Each row has two labels, one from each of two sets.
[17, -2, -5, -20, 9, 18, -1, 7, 16, -24, 4, -4, 36, -24, -2, -15, -34, 17, 6, -23, -10, 2, -14, 3, 24, 19, -10, 16, 34, -5, -4, -16, 10, -2, -7, -3, 24, 16, -28, -13, 29, -11, -15, 9, 15, -41, -24, 18, 12, -6, 10, -11, 55, -2, 0, -14, 4, -18, -11, 10, 22, 14, 9, -40, -22, 6, -6, -13, -18, -36, -2, 38] : <85> & Pf
[6, -2, 34, -14, 21, -6, 7, -7, 24, -15, -1, 57, 48, -28, 0, 13, -23, -24, 0, -26, 15, -30, -8, -41, 8, -11, -6, 5, -19, -3, -29, -5, -8, -3, 6, -17, 71, -8, -50, -7, -31, 5, -20, 16, -17, -19, -88, 23, -2, 9, 21, -9, 21, -26, 22, -17, -1, -14, -6, -12, 4, -17, 3, 2, 29, 1, 9, 16, -14, 26, 11, 33] : <85> & Pf
[-2, -24, 9, 0, 10, 24, 19, 5, -19, -19, -21, 8, -2, 6, -25, -9, -25, 28, 14, 0, 21, 7, 6, 36, 24, 14, -6, 9, 34, 5, 7, -15, -2, -3, -14, -27, -30, 9, -23, -48, 41, -20, -23, -8, 5, -37, 12, 15, 18, -34, 14, 3, 50, 37, -12, -6, 19, 23, -1, -23, -23, 11, 13, -18, -4, 24, 10, -5, -5, -87, -5, 4] : <81> & Pf
[-22, -6, 9, -4, -1, 7, 5, 5, -4, 6, -1, -2, -22, 23, 3, -16, -3, 32, 57, 8, -6, 51, 3, -33, -12, -16, 8, 23, 2, -10, -20, -23, 9, -18, 12, -6, -39, -2, 9, 8, 12, 0, 5, 15, 15, 8, 54, 5, -6, 35, -15, 12, -14, 0, -10, 27, 1, 18, 25, -10, -21, 0, -4, 23, -9, 34, 0, -10, -1, -27, -4, -25] : <81> & Pm
[1, 9, -9, -33, 10, 17, -3, 10, 14, -6, 11, -20, 11, -15, -8, -9, 0, 25, 22, -13, -10, -1, -16, 8, 24, 15, -11, 22, 18, -5, 4, -5, 15, -13, -2, 5, 4, 17, -14, -5, 23, -10, -3, -5, 26, -36, 10, 4, 13, -2, 14, -2, 36, 10, -10, 1, 17, -23, -5, 17, 13, 10, 4, -35, -31, 1, -6, -11, -11, -36, -6, 26] : <85> & Pf
[6, 13, -2, 19, -18, -8, -6, 4, -31, 25, 10, -39, -56, 13, 18, 3, 23, -22, -6, 27, -7, 11, 6, 40, -16, 11, 4, -18, -24, 5, 14, 23, -12, 19, 19, 32, -26, 11, 50, 32, 5, 16, 19, 2, 3, 39, 8, -27, 2, 16, -9, -10, -51, 3, -24, 15, -11, -14, -6, 9, 13, -4, -1, 40, 3, -24, -5, -1, 24, 50, 10, -14] : <87> & Pm
[25, 0, -13, -19, 7, -1, 3, 7, 41, -25, -4, 14, 43, -21, -9, -9, -19, 16, -13, -38, -3, -7, -7, 4, 25, -1, -11, 2, 23, -2, -14, -4, 8, -12, -2, -15, 13, 9, -31, -12, -1, -9, 1, 10, 4, -32, -26, 20, 14, 6, 17, -11, 54, 57, 6, -1, 4, -15, -11, 9, 14, 10, 6, -31, -24, 16, -8, -7, -11, -24, -4, 26] : <85> & Pf
[-35, -12, 12, 6, -3, 21, -10, -12, -10, 4, 1, -25, -12, 22, 4, -8, 14, 27, 30, 35, -4, 33, 6, -15, -12, -9, 8, 27, 6, -8, 10, -17, 15, 1, -16, 11, -26, -14, 36, -9, 8, -3, -4, -16, 21, 0, 89, 5, -4, 6, -22, 18, -22, 17, 14, 9, 5, 21, 12, -1, -23, 10, -9, 0, -17, 15, 2, -23, -1, -49, -23, -37] : <81> & Pm
[-33, -14, 6, 23, -9, 2, -3, -6, -41, 26, 8, -25, -38, 42, 0, 9, 17, 2, 13, 47, -1, 2, 16, -11, -31, -4, 10, -4, -9, -10, 20, 7, 1, 21, -17, 17, -14, -5, 62, 0, 12, 5, -11, -33, 0, 31, 59, -24, -18, -12, -31, 16, -64, 27, 3, 7, 2, 35, 15, -13, -5, 11, 4, 22, 13, -25, 18, -17, 6, -3, 25, -41] : <81> & Pm
[8, -3, -8, -20, 12, 3, 9, 7, 21, -26, -1, 21, 41, -21, -1, -13, -17, 4, 1, -40, -11, 9, -5, -26, 10, -3, -11, 12, 21, -12, -11, -22, -4, -2, -1, -2, 31, 8, -30, -8, 4, -1, 5, 8, -3, -23, -40, 17, 0, -3, 14, -9, 38, -21, 13, -8, -4, -10, -10, -5, 7, -9, -12, -1, -8, -2, 1, -4, -21, -13, 5, 24] : <85> & Pf
[20, -9, -22, -21, -8, -5, 3, 28, 32, -13, -2, 8, 13, -14, 11, -16, -3, 21, 6, -42, -25, -7, -2, -16, 43, 5, -7, -5, -13, 6, -18, 2, 13, -15, 14, -20, 15, 14, -27, 12, 2, -11, 18, 9, 6, -7, -6, 0, -5, 37, -2, -8, 30, -18, -14, 9, 2, -23, -5, 17, 21, 3, -4, 11, -15, -2, -8, 11, 4, 2, 3, 7] : <85> & Pf
